Rows and roughly how far along a hidden order each lies, from 0 to 20
(in the rows, 100 means zero)
[104  98  82 109  99  89 131 109 105 123  76  91 121  97  23  66 101 119
 100  81  79  86 113  84 111 144  93 100  93 103 179  95  81  76 119 131]
12
[101 107  94  97  99  94  88 115  98 130 105 101 103 104 105  85  95 122
 101  96 126  95 103 136 106 138  88 105  89 103 156 124 105  88 120 101]
4
[ 98 100  88  97  97  60  78 181 104  82   0 101 117 109 147  31  93 122
 111 102 143  76 116  90 129   0  93  67  82 104 108 104  83  80 129 117]
15
[106 102  88  96 103  74  84 113  99 140  84  94 112 107  92  74  96 124
 107 100  84  87 110 124  88 142  87 110  88 104 159 121  88  86 122 112]
17
[108  86  87  88 100  97  88 119  97 113 142 101  97 100  87  89 109 133
  94  95 124 101  86 160  99 139  84  91 103 100 136 117 108  86 114  58]
6
[104  79  84  91  99  97 121 118 102 112  84  94 125 101  98  73  97 133
  63  94  91  90 127 127 108 138  76  94  98 103 153 119  87  81 138 124]
2
[ 85 126  56  88  99  51  87 148  99 116  26 103 129  99 102  80  96 137
  91  94 128 102  94  73  98  67  86  91 102 112 200 126  93  86 124 108]
20
[144  79  83  90  99  93  71 114 103 125 172  88  70 101  98  99  88  81
  98 100  87  86 101 125  92 175  85  94  96 102 142 110  93  79 108 125]
7
[110 167  93 120  93  81 127 107  99  86 102  97 110 114  96  86 114  75
 117  99 122  71 154 113 120 132 105 154  77 111 163  93 103  92 132  88]
18
[ 92  48  81  88  99  94  75 116  98 127  64  95 108  98  92  71 100 120
  89  98  82  96  92 127 102 166  68  88 112 103 162 125  96  77 115 129]
0
[108 118  83 102  96  96 107 123 109 118 106  90  69 106  44  62 113  89
 105 102  53  84 110 142 117 147 107 105 109 103 163  93  90  80 112 124]
6
[ 97  34  85  94  62  91  78  85 116 114  85  94 109 109  65  44 148  99
  63 101  95  88 108 111 114 138  50 118  90 103 150 103  95  83 109 121]
4
[137 101  84 100  92  30  55 100  98 110  67  81 117 115  88  56  53  63
 148 127  45  65 129 100 134 166  62 132  66 106 180  96  77  75 130 131]
20
[ 95 138  87 101 122  97 140 144 100 104  93  99 109 103  89  76  94 115
 100  94 106  93 115 114 111 142 110 101  95 103 159 118 100  85 117 111]
13
[101  94  79  95  97  89  78 122 103 118  86  92  85 106  98  69  95 110
 105 101  85  93 110 141 111 138  86 107  87  91  97 110  99  80 123 119]
0
[ 47  71  92  75 111 121 111 135  88 120 130 123 103  85 116 103 103 194
  65  78 190 134  65 125  72  96  87  55 143 101 124 169 133  94 118  89]
0
[120  97  84  98  96  76  83 132 107 112  76  86 111 110  89  62 104  94
 114  94  66  76 118 149 113 157  87 114  78 103 165 100  85  73 127  72]
9
[104  74  84  90  99  88  73 113 104 128  77  91 111 102 118  57  96 120
  95 103  75  87 104 111 111 141  78  79  92 102  84 108  63  74 116 142]
13
[ 84  45  88  87 100 103  86 103  97 119 100 104 106  97 112  83  95 139
  84  93 126 106  91 115  96 121  23  84 109 102 144 127 108  86 113 108]
5
[116 112  89  84  96  36  79 108 103 135  89  91 112 116 128  72  35  94
 113 103  88  81 119  78 121 144  59 118  80 104 176 110  95  66 128 117]
19
[101  92  84  96  98  95  77 169 104  73  81  92 133  88  56  63  95 105
 109 102  98  84 110 124 128 145  84 103  97  89 169 108  76  75 122 121]
3

Part 2:
[ 89  94 101 108  96  96 119 102 115 101 106 120  82 108 118  95 146 103
 130 105]
17
[ 95 104  37  90  91  89 122 106  57 111 131 114  86 103 107  96  93 104
  80  89]
13
[ 90 117  88  94 117 105 114  43 164  84 103 134  96  99  95 113 110 100
  81 104]
3
[ 74 105  26  90 109 102 135  32 133  97 113 143  80 106 101 104 104 104
  78  95]
8
[ 83 107  81 108 108 102 106  77 132  93 104 127  91 104 109 109 133 118
 109 106]
12
[ 87  90  73  97  96  91 126 113  79 107 105 124  68 112 114  85 117 100
 118 105]
16
[ 98  84  84 112  89  95 141 133  81  98 117  92  74 108 109  83 141 107
 110  90]
20
[ 80 104 117 103 107 107 126  95  99  85  96 131  78 103 121 100 161 128
 127 103]
15
[ 84 115  75 114  95  95 135  93 134 109 120 117  91 104 114  97 128  98
  95 101]
13
[ 88 106 133 132 100 109 112 110 144  82 102 112  87 106 123  97 175 119
 146 102]
20
[ 77 116  23  97 108  97 124  36 122  67 122 138  84 106 103 111 118 110
  77  96]
8
[ 99 103 108 107  88  99  81 114  80 118 105  86 103 100 106  96  96 107
 102  95]
18
[ 99  60 107 100  97  95 118 117 142 104  87 100  82 121 108  89 133  86
 132 105]
20
[ 84 134  85 101 116 107 102  45 157  91 107 127 107  98  97 126 104  99
  83  99]
6
[ 95 100 111 102  98 115  99 126  54 103 105 109  85 105 111  95 130 103
 114 101]
15
[ 78 115  89  85 124 108 110  62  87  54  92 136  79  90 100 107 146 139
  91 101]
1
[ 89  84  28  72 114  93 129  93  26  75  98 122  71  99  93  93  94 120
  68  96]
7
[ 83 132 111  96 119 108 113  59 143  62  94 140  96  94  99 123 147 134
 100 107]
3
[ 76 113  43  90 112  99 151  71  83  66 119 155  73  98 103 113 147 141
  95  90]
10
[ 89  96  56  95 101  97 125  69 135 107  98 115  88 109 100  96  98  94
  86 101]
12
[ 87 125 105  88 118 107  61  70  63  94  82 136 114  91 106 112  96 117
 101 115]
7
[ 89 148  98 118  99 100  91  57 125 105 124 111 113  94 106 122 137 113
  93 105]
9
[ 77 107 113  90 125 109 112  71  92  50  92 132  85  96 103 119 162 138
 116  95]
8
[ 75 125  62 110 104 101 133  70  78  88 132 116  82  99 110 112 156 115
  91  84]
14
[ 48 100  61 106 123 105 166  61 144  41 101 156  32 117 130 114 200 159
 156 104]
15
[ 88  78 109  97 107 108 100  71 151 100  75 126  98 110 112  97 124 103
 121 114]
14
[101 103 118 105 106 107  98  86 126  79  97 105 100  99  95 112 133 115
 126 100]
12
[ 91 128 114  91 114 105 120  75 131  69  98 127  93  95  99 119 141 124
  75 105]
0
[ 96 119  25  71 113  98  81  80  30  94  97 126 107  90  89 113  65 116
  64  96]
4
[ 87 152  85 101 109 100  95  99  35  90 121 118 100  77  97 119 111 140
  73  94]
5
[ 85  97  76 111 102  98 135  90 146  99 108 139  70 113 121  93 145 102
 145 112]
19
[ 78 112 104  93 118 105 131  93  38  53 107 120  86  95 101 115 160 148
 117  84]
12
[ 82 133  79 100  97  96 100  96  78 106 122 117  99  98 110 106 110 116
  90  97]
12
[ 92  95 101 106  99 100  92 105  85 114  91 113  91 107 112  90 117 105
 122 110]
16
[ 83 118 107 124 105 104 121 121  89  77 121 105  89  97 110 108 163 145
 135  95]
17
[ 95  62  63  93  91  96 138 132  59  89  93  73  60 112 102  79 125 110
 125  96]
18
[ 95  99 107  95 114 111  90  66 101  68  87 105  97  93  97 115 127 126
 103 104]
9
[ 96  92  99  98 100  98  78 110  75 116  85 115 102 103 121  89 106  97
 112 118]
13
[ 92 125  63  93 105  98 102  83  61  99 123  98 100  91  96 108  81 108
  75  92]
10
[ 97  81  87  92 104  98 108  99 111  93  87 115  90 106 103 100 103 107
 119 104]
12
[ 74 115  31 100 114 101 172  56 108  55 127 126  63 102 102 113 172 128
  96  81]
11
